Below is a small trained network, with its code and all its weights. Each question gives an input and a target symbol and asks what happens when units are switched off, that is, made to give their printed mean instead of their output.

import numpy as np


def w(rows, s, z=0):
    codes = np.array(rows[::2]) - 128.0
    scale = np.full(codes.shape[1], s)
    scale[-1] = z or s
    return codes * scale


def f(y):
    return y / 2 * (1 + np.tanh(0.7978845608 * (y + 0.044715 * y**3)))


def softmax(a):
    e = np.exp(a - a.max(-1, keepdims=True))
    return e / e.sum(-1, keepdims=True)


def log_softmax(a):
    a = a - a.max(-1, keepdims=True)
    return a - np.log(np.exp(a).sum(-1, keepdims=True))


def net(x, mask):
    ids = ['εηθστω'.index(c) for c in x.split()]
    T = len(ids)
    res = E[ids] + P[:T]
    r = res
    for j in range(3):
        rows = slice(2 * j, 2 * j + 2)
        q, k, v = (r @ M[0][rows].T for M in (Q, K, V))
        z = softmax(np.where(np.tri(T) > 0, q @ k.T / 2**0.5, -1e9)) @ v
        o = O[0][rows]
        res = res + np.where(mask[j], z, o[:, -1]) @ o[:, :-1]
    y = f(res @ A[0][:, :-1].T + A[0][:, -1])
    res = res + np.where(mask[3:11], y, B[0][:, -1]) @ B[0][:, :-1]
    return log_softmax(res[-1] @ U[:, :-1].T + U[:, -1])


Q, K, V, O, A, B = {}, {}, {}, {}, {}, {}
E = w([
[165,219,140,88,195],'ε',
[108,121,111,141,61],'η',
[160,167,121,89,83],'θ',
[183,154,89,128,150],'σ',
[155,178,76,255,157],'τ',
[217,151,124,203,102],'ω',
],0.019)
P = w([
[79,59,10,85,157],'0',
[105,105,159,172,139],'1',
[227,84,76,49,144],'2',
[85,145,126,150,157],'3',
[200,118,121,29,111],'4',
[113,120,130,180,144],'5',
[192,195,90,33,100],'6',
[74,123,125,141,155],'7',
[206,172,127,35,41],'8',
[160,76,146,217,122],'9',
],0.012)
Q[0] = w([
[176,164,78,97,65],'h1',
[152,85,201,184,126],'h1',
[92,60,67,1,80],'h2',
[153,86,64,192,152],'h2',
[74,91,213,171,48],'h3',
[71,214,221,157,158],'h3',
],0.0075)
K[0] = w([
[181,114,52,201,84],'h1',
[13,141,130,187,188],'h1',
[127,31,30,171,243],'h2',
[141,178,12,128,82],'h2',
[112,202,90,111,3],'h3',
[109,81,68,78,88],'h3',
],0.007)
V[0] = w([
[99,193,147,132,254],'h1',
[186,137,69,58,89],'h1',
[116,82,124,223,86],'h2',
[28,150,2,52,173],'h2',
[47,64,28,105,52],'h3',
[102,79,232,208,20],'h3',
],0.0063)
O[0] = w([
[79,161,171,136,161,106],'h1',
[170,107,221,133,109,215],'h1',
[112,1,143,149,146,97],'h2',
[178,108,42,158,84,90],'h2',
[82,202,151,127,191,46],'h3',
[100,166,166,77,109,2],'h3',
],0.0093,0.0057)
A[0] = w([
[146,190,158,213,200,226],'n1',
[178,152,146,190,126,98],'n2',
[171,122,160,71,33,191],'n3',
[158,187,112,146,113,240],'n4',
[113,116,142,9,101,1],'n5',
[181,84,113,92,93,14],'n6',
[146,96,71,147,79,103],'n7',
[37,112,121,136,66,184],'n8',
],0.012,0.0029)
B[0] = w([
[75,95,186,127,171,241],'n1',
[55,164,99,37,107,248],'n2',
[74,165,79,64,132,241],'n3',
[161,86,120,79,133,236],'n4',
[228,62,91,226,213,139],'n5',
[84,165,149,99,186,205],'n6',
[183,146,199,214,254,203],'n7',
[200,252,194,161,166,131],'n8',
],0.0083,0.011)
U = w([
[134,40,188,103,85,254],'ε',
[47,129,15,160,187,16],'η',
[102,159,39,40,71,174],'θ',
[164,154,120,74,219,23],'σ',
[253,66,47,155,234,165],'τ',
[185,190,153,181,117,85],'ω',
],0.0077,0.0042)

Each question gives the input, a string of symbols that net reads in full, and the target symbol t.
The units are the heads (2 rows each of Q, K, V and O) and the neurons (one row each of A and B). Each row of codes is followed by its name. A weight is (code - 128) times the scale printed after its matrix; where a second scale follows, it is the last column's (O, A, B and U).
mask holds one flag per unit, heads first, then neurons. A switched-off unit (its flag False) gives its mean, the last column of its rows in O or B, instead of its output. The means were averaged over made-up inputs and are rounded, as every weight is.
A unit's drop is (log p(t) with every unit on - log p(t) with that unit switched off) / (log p(t) with every unit on - log p(t) with every unit switched off).
The circuit of an input: a set's keep is (log p(t) with only the set's units on - log p(t) with every unit switched off) / (log p(t) with every unit on - log p(t) with every unit switched off). Starting from all 11 units, units are removed one at a time, each time the one whose removal leaves the highest keep (on an exact tie, the one counted first), for as long as the keep stays at least 0.8.
circuit, biggest first: the units of the circuit, biggest drop first
most important unit: the unit with the biggest drop
top k neurons: the k neurons with the biggest drops, biggest first
heads that matter: for each layer, one digit per head in row order, 1 if its drop is at least 0.15 and else 0, layers parted by /
drop when u is switched off: that unit's drop, to one decimal
input ω σ ε τ ω σ σ ω ω τ, target ε: top 2 neurons -> n1; n3
input ε η ε ω θ η ε ε θ, target σ: top 4 neurons -> n7; n3; n6; n5
input τ ε ε ω ε σ ω ω θ, target τ: top 2 neurons -> n5; n7
input ε τ ω τ η σ η, target σ: top 4 neurons -> n3; n7; n6; n8
input τ ω σ σ ω ε σ ε ε, target θ: most important unit -> n7
input ω ε τ σ ω ω ε ω ε ω, target σ: top 2 neurons -> n2; n7
input ω ε ω, target σ: circuit, biggest first -> n6; n2
input θ ω ω θ ω ω ω ω ω, target θ: circuit, biggest first -> n3; h3
input ω ω σ ε ω ω σ ε η, target σ: circuit, biggest first -> n7; n6; n8
input τ σ ω ω ω η ω ω ω σ, target ε: circuit, biggest first -> h2; n7; n3
input ε ε ε θ η, target τ: top 3 neurons -> n7; n2; n1
input τ ω η ω ε, target τ: circuit, biggest first -> n5; n2
input ω ε ε ε ε ε η σ, target τ: heads that matter -> 001
input ω θ θ σ ω ω η η, target ω: heads that matter -> 000
input η θ ω η ε, target τ: circuit, biggest first -> n5
input ε τ ω ε η ε ω ε ε, target θ: top 3 neurons -> n3; n7; n1
input ω σ θ, target τ: top 2 neurons -> n5; n2
input σ ω ω ω, target ε: drop when h2 is switched off -> 0.4
input ω σ σ σ ε ε ω ε ω θ, target θ: drop when n7 is switched off -> 0.0
input η η ω θ ω ω ω, target θ: drop when h3 is switched off -> 0.2
